-39.0  72.6   6.3  60.6 -23.0
  2.1  -3.3  -3.1 -21.0  -9.5
->
-39.0  72.6
  2.1  -3.3

-12.9 -31.5   1.5  -4.7  30.9
 15.4  37.8 -20.6 -27.3   5.3
 35.8  -4.6 -19.0   6.5 -79.5
-21.3 -25.9 -29.3  73.2 -61.4
-12.8 -10.5 -28.9  -8.5 -21.6
->
-12.9 -31.5
 15.4  37.8

 70.8 -41.7
-19.0 -44.6
  5.8  29.7
-39.3  30.6
->
 70.8 -41.7
-19.0 -44.6

  6.7 -42.1 -69.6  15.7
  4.1 -40.7 -66.4  13.2
-71.1 -24.1 -14.4 -55.6
 16.3 -44.0 -75.9  24.5
->
  6.7 -42.1
  4.1 -40.7

 -2.2  13.2   5.9
  7.5  30.7 -69.4
 -8.9   1.9  -0.3
->
-2.2 13.2
 7.5 30.7

 -3.5  41.2  33.3   6.6
 32.3 -48.7 -68.1  16.5
 -5.7  34.8  57.1 -17.2
->
 -3.5  41.2
 32.3 -48.7

-48.6  56.8  51.0
-81.7  45.8 -61.8
->
-48.6  56.8
-81.7  45.8
---
 -8.1 -14.1 -59.9
 -2.9 -12.7 -36.4
 -8.8   3.2 -44.2
  0.1  -5.4 -40.5
->
-12.7 -36.4
  3.2 -44.2

 58.0  39.6 -74.8  -9.4  13.3
 41.2 -45.1   9.3  39.8  18.2
 28.2 -26.3  -3.2  -3.9  24.8
  1.0 -19.3  -0.7  17.4  22.0
-11.5   9.2  22.9   6.4  -2.5
->
-45.1   9.3
-26.3  -3.2

 22.5 -11.2 -25.9 -10.3  39.7
 68.7 -26.1  33.7  18.9 -37.2
  9.2  18.8 -22.3  -0.8  25.1
->
-26.1  33.7
 18.8 -22.3

-40.4 -11.2  36.9
  0.8  -5.0  71.5
-56.3 -17.2  36.8
-17.7  -4.4  -5.6
->
 -5.0  71.5
-17.2  36.8

 15.0   0.7  54.4
 34.9  53.0 -16.8
  0.0  25.3 -36.7
 24.0 -59.6  22.1
->
 53.0 -16.8
 25.3 -36.7

-62.3 -15.6 -61.4 -19.5 -52.3
-33.0 -18.0 -21.4 -15.6 -18.6
-49.6  -6.1 -50.4 -11.4 -48.4
-40.4 -28.6 -24.5  -8.5 -20.4
->
-18.0 -21.4
 -6.1 -50.4

  8.7  18.2  -0.2  -9.6
 45.2  31.6   9.8 -64.8
-25.8 -24.3  15.4  37.6
 -5.7   6.5  -2.2  11.2
-76.6 -38.7   7.3  54.3
->
 31.6   9.8
-24.3  15.4
